Each row has a class, written after it.
[  75 -150   35   46  233   12  244   35   97 -167 -116   19  291  195
   67 -207   30   89 -140  337  -10   91   84  249  -25  138 -131   -5
  -60  -80  -47 -218   -8    6 -156  -53   48  246]
<56>
[  43  -71  163  -50   94  187  234   86  196 -181  200  140  350 -126
  -73  -76 -337   57 -149   78 -180  -12   -6  -20 -144    7  -99   -7
  106   33  195 -219  -17   71  -31    0   41 -199]
<216>
[ -79   12 -467  -95 -384   88  -48   14 -271   27   67  139  179  -58
   79   42  -28 -248  182   22  109  314  -62 -145 -145  117 -453  166
  272 -189   43 -134   67   51 -282 -197 -161   46]
<217>
[-100   39  -34  -90  -11  151  -37   33  -94   26   17  -22  -56 -250
    9  -82 -161  -59  108 -174   74  -95   15 -118   37  -35  -68  -20
  200   32   17   -3   13  -63   76   33  -84  -65]
<217>
[-154 -117  -97  171  188 -367   92 -229 -290  -25 -159   48 -286  205
 -117 -227  463  -78   -6  175   82 -147   36  274  -13 -139 -207 -374
   -5 -177  -74 -128   57 -332  112 -211 -200  254]
<140>
[ -42 -263 -146  -23  101 -155  -21   87  -67  -25  -22  420  317  352
 -130  326  -75  202 -155 -112   56  -16  -41   60 -177 -117    5 -184
 -193 -217 -227  276  151  -56  -56 -167  558   62]
<216>
[ 159  149  136   -2  353  233  124 -117  201  -11  306  139  492   26
 -161  121 -150  -47   65 -179 -172 -109   -9  -28 -168  -68 -271   -2
  -86  112 -151   47   37  -78  -90 -304   40  -55]
<134>
[  61  172  -54 -157 -143  116    9  -11  117  -39  102  -99    8 -168
   19  176 -182   98   60 -192  -36   18 -103 -155  -52   99  163   61
   58  110   38  127   51  -77  -36   79   53 -222]
<217>
[  66 -132  323 -127 -283   24 -165  -55  211    7   62   15  257  -20
   62   -8 -177  347  -33 -134  -18 -134  -45 -182   50   17  219 -314
  -88   73   80  206    8 -186   36   10  292 -146]
<217>
[-126 -167 -134  -99   -8  -42 -128 -145  -21   66 -124  338  259   89
 -126   -6  214   74   92  -86  -17   42   13 -116 -100   23 -184  -19
   88  -63 -236  167  -29  -95 -164  -60  -55  104]
<88>
[ 116 -234  136  -94   15   74  -82   81    5  -97 -295   61  240  143
   14 -202   64   19 -223  110   63  151  -73   31    9   61   91   36
  -11  -21   69 -222 -144  106 -121  134  -64   52]
<96>
[   4 -191  -59 -134  -94   37  -25  -53  -96  -38  130  275  117   35
   18  151 -189  -79 -133 -236   74  -39   86   -3    8  -30   78   86
  -31  -14  -68  -21   24  152  -11  179  122  -32]
<201>
[ -64  182 -262 -116   40 -122   32 -378   38 -128 -218  -50  101  152
 -168  303   85  167  -57 -247   21  -55  -40  -29 -471  237  -43  282
   18  -11 -178  179  -14 -319 -325 -368  207  112]
<134>
[  44 -145  204 -156  -94  220  -81  164  135   78  -64    9  236   -7
   22  -36 -154   43 -123  -56    3  101 -138 -327   59  -41   32 -166
   16  -26  157  -75  -42   38 -194   57   78  -96]
<88>
[ 272 -149  195 -225  312  -52   15 -139  236    1 -203  -22  -27 -158
   49 -118 -297   -9   32   -8   46  -23   27   36 -208  307  261 -130
  100  209  -62    9  -67  123  131  329 -230   12]
<54>
[-117 -163 -112  -40  -31  141  -66  -29  -98 -106 -112  222  136   32
 -110  -64 -209 -162  -65  -12   78   97   94  -91  -95   48   52   28
   54  -73  -11  138 -105  -21   25 -175  187   11]
<201>
[ -99   41 -255 -236   62 -168   40 -426  439  149  -13    4 -372 -187
 -106  406   81 -260  299 -160   16  190    4 -135 -201  166   14 -203
   16   98  -48   55  162   -9 -144 -129 -154  380]
<88>
[ -96    3  -84  -57 -256   57  -21   43 -104  -47 -136  -43  -85 -150
   14 -181 -125   64  133   -2   19  106  -82  -46 -164  115 -154  -44
  202   37  -48   27  150 -177   94   63 -126  -18]
<170>
[  18   51  164  -68  -46  116   33  -39   69  -63 -123  -60 -189 -100
  140 -315  188   87  101  195   38 -129 -105  172  -62   55   72 -238
  142  101  -62 -152   65  -26  322  263 -167  -40]
<201>
[ 227  204  -13   33 -250  293  -75   71 -351 -293  -82  114  329  216
  -97  176  -79   52 -229  -74   11  113 -187  -45  -60  -90   81  159
  -31  -43  -39  130   44  -13 -144 -287  252 -300]
<140>
[ 352  102   95  140   77 -223  -31  305 -100  -59  -43  249  285  301
  -34  164   66  269 -209  184   29  201 -130  149   50 -275 -178 -174
 -157  -77  -31   14  309   84 -327 -112  173  -98]
<170>
[ -62  101 -110 -105 -205   88  -74 -113    7 -172 -122  -81  -54 -127
 -151  200 -225  101  209  -51   46   22  -93 -127  -93  214  -94  -67
   49  -15    2  121  335 -249  -27 -215  105   45]
<140>
[ -25   82 -585 -247  194  442   88 -180 -192  145  236  -75  110 -144
 -157   56 -281 -238  197  107  105  269   27   31 -156  283 -352  389
  361  -36 -227 -122 -204  145 -341  -44 -361   57]
<198>
[ 139 -139  349  130 -260   13  100  212   58 -116   17  -72  176   59
   75  -14   26  188  -81  293 -210  -84 -134   29  268  -12  -23 -223
 -146   24  135 -359   15   39  -46  349  -19 -205]
<140>
[  63   41  203 -501  265   56   67 -109  587  -91 -156  108  478 -131
   78   59 -144  452 -145 -352 -130 -245  164 -519 -339   70  252 -125
  -62  141  142  329 -205 -346   12 -146  614  -17]
<16>
[  76 -107   41  -19 -375  -88  -59   -4   58   94  265   76  -62  131
   84   66   47   70    9 -107  -61    5 -167  -29    0  -39 -124 -184
 -116   -9  -36 -153  239   65   35   88   13  -77]
<16>
[ 122   21  170   85 -102   26  -46  -37  272  -53  -89 -224  -53   11
  -97    8   98  124  -29  345  -78  -26 -241    5  -51  101  -91 -170
   16   -6  -17 -125   28 -177 -123  -73  -16 -137]
<134>
[-134    7 -217  -28   86  -48 -346 -203  -84   84 -215  216  -65  103
 -250   82  301   -1   92 -264   93   15  -98  -64 -208   93   83   79
   12  -15  -70  385    3  -12   36 -192   -5   58]
<54>
[ 183  -37  123  -78 -171  -65  -42 -183  209 -121 -173   56 -117 -152
 -102  151   88   34  -13   36  -69   28 -321    9  -45   -5  -58 -323
   33  114  -25 -175   86 -197 -188   22 -156 -239]
<134>
[-110   34 -125  -64  248  318  118    0  173  -25 -268 -175   78  -54
   47 -107  -18 -187  -38  -13  143   14   -3 -208   32  -22 -176   23
  -24   51   31  114    1  -95  -30 -206   89  341]
<201>
[ -33   10  -30  123 -160    9    4  150   42  153  286   79  191    8
  -53  -97  111  -35  125  165   37   69 -230   57  163 -106 -367   47
   95  -53  -55 -312  102  193 -320  -13 -121   -8]
<170>
[ -38   89 -114 -117   -9   94 -184   11   64  -37   61   37    2  -91
 -150  305 -167   62  107  -97   35   24    1 -191  -41   51  252   22
  -43    2  165  306   91  -44  -19 -175  351 -175]
<216>
[-112   76 -249 -211  251  166   45 -273   76  -19 -137  106   36    3
  -28   14  195 -115  121 -210   36   26  109 -209 -308   47  147  112
    0   90  -86  389  -86 -102   51 -206   94  240]
<96>
[ 276  232  252    6  603   74  365  385  573  254  298 -252  369 -352
  308 -281  210 -291  -37  389 -290 -370  371 -226   71  -71 -275  121
  199  279  -85 -197 -501  111 -100   -6  190    9]
<16>
[-298  -90 -395   47 -214   10   16 -302  -44   77  -52  187 -359   20
  -86   21  371 -118  273 -305  116 -177 -141 -129   58 -115  -94  -78
   -3   37 -203  280  185  -24  127 -192   -9  207]
<54>
[-134 -119   76  161  -39  -37  129   55  -73 -145  207  -87 -370 -264
   96 -659   22 -165   15  295  -18 -174  265  313  102  165  -85  322
  251  -96   12 -434  -70 -151 -133 -171   65  119]
<198>
[ -48   -4 -111  -14 -190  150  -99   13  -35   22  -53   15  -19 -103
 -113   44 -121   56   59  -40   32  -10 -118 -144  -24   56 -225  -86
  115  -39  -73  153  115 -112  -35 -128   51  -42]
<54>
[  77   70   29  -65  299   32  166  -47   98 -186  -58 -125  398   44
   80 -260  -35  -69 -201  203   15   18  147  146 -161   81  139  322
   36   70  107 -135 -258  -97 -193 -101  100   39]
<201>
[ 221  104  199  139   58 -123  252  324  207  -46  180 -393  140 -141
  278 -167   13   98 -138  636 -134 -138  361  434  298   98 -277  130
  117  -31  135 -483 -336 -136  -96  -53  214  -94]
<56>
[  33  -62   17   -7 -118 -405 -231 -197   44   56 -279  -80 -282  -21
   68  -95  370  247  108  296  113 -130 -127  292 -165  178  139 -324
  169  -24 -137   74  -28 -407   50  -13    6 -186]
<217>
[ 307 -111  148  -13 -162  458    9  377  -89  292  119  265  109  -41
  228 -260 -319 -118    5   96  -28  480 -216 -130    1   38 -421 -539
  144  -15 -226 -289  374  384  -44  248 -334 -126]
<201>
[ -75 -191  142  -34 -135   33  -75  -32  303   56 -135   42   71   79
 -143  -50  -78  230   98    9   19   30 -246 -264  -39  183 -186 -272
  -68  -96   -4  172  146 -203 -129 -135  127  153]
<170>
[ -90 -195 -177  -24  102  -53 -279 -110   78  230 -187  375  208  124
 -100   62  135 -199   81  -61  163  132   19 -282  -43 -136 -319 -249
  -17 -143 -187  233  145  -91 -169 -440  126  219]
<201>
[ 132  329  -58  -93 -211   60   72   70  -30 -133 -117 -250   23 -304
   75  217 -239 -102  116  -62   27   77 -208  -56  -67  123 -230  151
  175   99  -24 -221  218 -109 -217   -3 -140 -122]
<140>
[  12   14  126   19 -298  -57 -103   43  115  137  -39 -172 -348  -71
   97  -78  137  171  197  371  -73   99  -99 -104  -49  197  -39    4
  124  -38  112 -130   -6  172 -332  213  -66   57]
<216>
[ -22  -44   -8  -21  103  137  -15  -64  -42   50 -154   35 -137  -81
  -67  -21   72   35  104  128   29  -46 -102   38   37   52   27 -276
  108   24  -42  -21 -158   22  185  122 -132 -163]
<140>
[ -46 -155 -129 -184  269  243 -145  -87  -80 -135  -37  287  147   40
 -268  161 -156  -30  -54 -266   41   14  -63   19 -129   19  161  -20
  -79  -16  -84  373  -86  -68  247    9  163  -33]
<216>
[  48  -16 -135   11  -81 -242  113   24  -88 -159  220  -15 -173  185
    4  -56   70  -68  137   60  -24   83  120  193  133   -1  -97  131
 -180  -53  172 -172  189    9  115   56 -113  174]
<96>
[ 195  125   34   73   53  134   22  -13    4 -129  -47 -399 -190  -93
   74   45  -72  -29  -86  154   33    0  -21  234  255   38  139  102
 -113   96   47 -237 -119 -156  -27   63    2 -186]
<134>
[ -79    6  -28  -45  187   -9 -144 -136   75  118 -185   23   31 -176
  -50  -97  136 -220  216 -130   36  -16  -47 -152 -149   43 -263  148
  131   10 -127   41 -119 -159 -240 -173 -171  143]
<134>
[ 105   14  103  -30 -215 -269  -46  -51  166  -60  -86  -40  110   71
  -24   38   37  105 -132  137   69   52 -177   30  -36  120  117   11
   16   28   87 -143   40    5 -364    7   35 -114]
<201>
[-137  -89 -514  121 -113  -57 -164  -75 -541 -329  204  487   14  335
 -718  358  -61 -356   16 -249   27  191 -218  -97  207 -251 -110   -3
 -296 -164   -7  467  195 -137   22 -364  -24  -95]
<198>
[  52  -60 -102  -63 -131   48 -103  117 -156  -45  -52   50  -91   13
   44   33 -131  107   13  -84  100   25  -31   63   39  131  182   43
  -20  -37  -34   -7  133  119   89  203  131  -63]
<54>
[ 121   -9   49   -8  352  113  196  -10   92  -66    6   20  321   80
  223 -124  -48  -17 -156  134  -31   -8  198    6 -239  -11   49   81
  -61  -15  -39   29  -42   -4  -10  -83  205  141]
<216>
[ -22 -141  145  -97 -130  297   61 -164  229 -115   31   37   59 -175
  149 -307 -113   32 -194 -110   13  -62 -153  -38 -119   11  121   57
  107  116   35 -114 -165  -25  290  208  -76 -206]
<170>
[ -69   46  184   81 -220  -37   -3   51   71 -155 -142   33  130   15
  -29  -44   96  375   80  299  -51 -177   42  -52   64   48   93 -340
   45 -113   27  -62  109 -156  125  -46  196  -82]
<217>
[ -82 -100  122 -146  232   80  187  -43  219 -138 -106  -70  116  -10
  -77 -155  -12  143 -281  -54   -8 -171  -66 -229   11 -101  327  -15
  -69   58  144   37 -249  -38  -64  157  112    5]
<16>
[-115  -29  -53   51  -67  354  -79  189 -314   52  261  263  -66  -17
 -150   43 -137  -99  114   55  -82   39   41  -86  -77 -189 -152 -177
   50 -129  -79  264   30  125  176  -32   96  -26]
<198>
[  93   67  244   23  -51   13   38 -137   76  -62   21  -65  -54 -269
  156  -42  -56   72  -33  -21  -65 -178   66  104   23  -82  221 -124
   10  184   80 -108  -15  -47  139  198  -87 -213]
<54>
[ 208  -47  -55 -168 -181    8 -288   37 -207 -149  -98   99 -188   45
   54  195 -191  123   89  -95  146  116  -82  215 -133   93  123  -27
   14  -28  -27  222  240   11  260  178   37  -97]
<217>
[  85  -27  240  281 -225 -233  356  -18  138 -167  149  -50 -256   82
 -130   -1   40  240 -217  340 -273  -42 -216  298   37  -18 -291 -315
  -37   17   33 -471  230  -47 -255   84 -148  -98]
<216>
[ -40  104   59  170  145 -132   73  200   -7 -145  191  -88 -303  -57
   75 -269   49 -177   74   19  -39  -72  301  299   51  -71 -102  266
  -42  -28  122 -313  142   88  192 -133  125  305]
<134>
[ -48  -37   -8    6 -343 -191   63   12  116   14  257  165  263   57
  -73  267 -161  189  -22    1  -84  -40   27 -128   50  -87 -198  -28
   -4  -33   69  -99  234   78 -248   18   72 -136]
<201>
[ -14   75 -173 -101  -67  249  -52  -23  -22    2  104  -99  -63  -94
    2   64 -167  -61   61 -147   55   76 -135 -138  -20   39  -24  117
   32   60  -31   63  149   42  104   85  -60  -70]
<140>
[  49  -17  210   17  221   61  172   43  -60   62  -53  -76   -3   15
  196 -261 -117  -17 -113   55   45  -57   76   44 -344    4  237 -120
   94   62  -19  117 -127   55  198  138    6   13]
<170>
[  -2   10 -162   65  213 -100  163 -272  211   83  430  244  -19 -164
   63  325 -356 -226  208 -168    5   -9  280 -113   22 -313 -323 -121
 -191   21   74   97  370  113   45 -243  -12  218]
<54>
[ -39 -494    2 -116 -629 -233 -449   87 -223   61 -270  295 -232  199
 -120  -15   18  283  145   49  163  343 -237  -85  165  364  144 -369
  -96 -236   14  140  164  115  -82  395  -81   47]
<96>
[  32   -3  292  -97  -46  -38  -23  174  438 -134 -306 -135  159 -200
   -5   86 -175  250 -122  125  -24 -259  -97 -420 -144    0  454 -128
   98   57  122  416 -243 -139  208   97  359 -407]
<134>
[ -77  -42  -44 -129   40   53 -100 -123   25   29 -209   77  -79  -66
  -61  -27  122  -54  188  -90   98  -34 -163 -127 -131  -17   37 -158
   69   37  -23  194   55 -161  107  -63 -101  -68]
<96>
[ -78  190 -211   65  -34  -99   19 -152   93   14   31    5  112   -1
   43  145  187 -164  132  158  -30  139   -9   -3 -210   -2 -161   74
    1  -34  -90   44   20 -108 -120 -242    7   48]
<56>
[  14 -108  -60    8 -263 -269  -45    3 -142  -10   53  211 -185 -239
   -8  121  -97   13  -52 -213  -20 -104  -19  142  131 -164 -251 -108
  143   18  192 -301   60  -97   12   58 -154 -425]
<54>
[ -20 -104 -114   42  144  -27   99   64 -212  230  262  103  -80 -222
   95  -81 -229 -196  146   15    4   26  231   71  152   91 -254  255
  130  -21  -62 -300 -217  368 -332  358 -247  108]
<54>
[ -35   43  118    7 -182 -219   62  -63  202  -11  -41   59  -84  -54
  -93  169   73  114   35   41  -32 -167 -159  -70   54 -105  -38 -392
   14   58   86  -68  148  -92   66   59  -62 -217]
<201>
[ -93 -128   62  -16 -190  -90  -75 -338    9  147   35   29  -14  -42
  -67  170  149   63   81 -209   17 -113  -31 -107   38 -101   33  -99
   15   13   34   33    2  -42 -263  -18 -238  -41]
<134>
[ 138  173  -96 -261  356  281   54 -224  557  -95  191  -21  497 -125
 -122  247 -324   16  195   79 -100    6   20 -257 -301   86 -187   29
  -42  169   21  328   32 -260 -111 -512  412   44]
<140>
[ 204  -10  623 -133 -113  899  123  349  325   78  308   81  496 -183
  491 -774 -271  340 -109  -78 -158  172 -192 -185    8  310  323 -233
    9  164  -28 -190  -62  396  296  485   95 -287]
<56>
[ -60 -121  -94  -70 -222  136 -474  246 -217  211 -112 -125 -123   90
   -1 -164  -46   73   29   21  255  222 -263 -367  215  -11  167   -5
  -54 -139  177  267  -53  116   16  232  -60 -176]
<198>
[-164   57 -229 -114  135   71   40 -211  215   92  145  122  196  -36
  -55  114  -35  -71   84 -201   27   45   -2 -230 -140  -97 -151   35
   -6   32  -90  145   95  -53  -85 -234   58   90]
<56>
[ -21   51  104   97  209 -231  102  171   70  -25 -194  -73   42  171
  -53 -122  107  221   -2  309  -83  -17   91  131 -109  102 -105   65
   21  -59  -41   -5 -175  -86 -241  -65  198  154]
<88>
[  79  -81   30   97 -127 -353   22  -59  283  -12 -206   45  113  245
  -36  186  248  226   47  247  -41   27  -37 -221  162 -131 -101 -409
 -287  -81   -2  -18  401  -39 -182  -59   47  317]
<54>
[  83   29   69  163  162   35  147  129  -40 -146   68  -51   39  106
 -101 -306  141   13  -98  437  -52   79  137  181  238  165  -71  203
   10 -128  141 -525 -105  228 -410  -90  -42  169]
<16>
[  91 -192  180  -46 -177  -77  -39  115   93   89  -15  -47  -89   73
  -61  -16   -5  112   29  218  -97   94 -119  -76    4  171 -115 -241
   11  -94   56  -90   39   29 -256  140  -19  114]
<216>
[  -7  -26   22  -63 -118  319  112 -132  142  -61  300  210  -17   39
    1  177 -119   96    0 -235  -96  -35  -83  -50  -88   50   -6  -79
 -162  -29 -162   -7  225  163  137   82  140   88]
<16>
[ 145  116 -154  -39 -390   40 -124  -44  100 -186    6  -69 -315 -166
   36  348 -188   16  150   -8  -37  -16   18   26  104   92 -170  158
   63  176   80  -11   94   81  248   93   10 -188]
<217>
[ -55 -274 -193 -255   95  -15 -104 -118 -233   30   18  333 -331   -2
   22   42 -141 -107   13 -512  208   66   -8  222 -189   27  282  -39
  -25   22  -50  309  -58   95  408  230    2  -36]
<96>
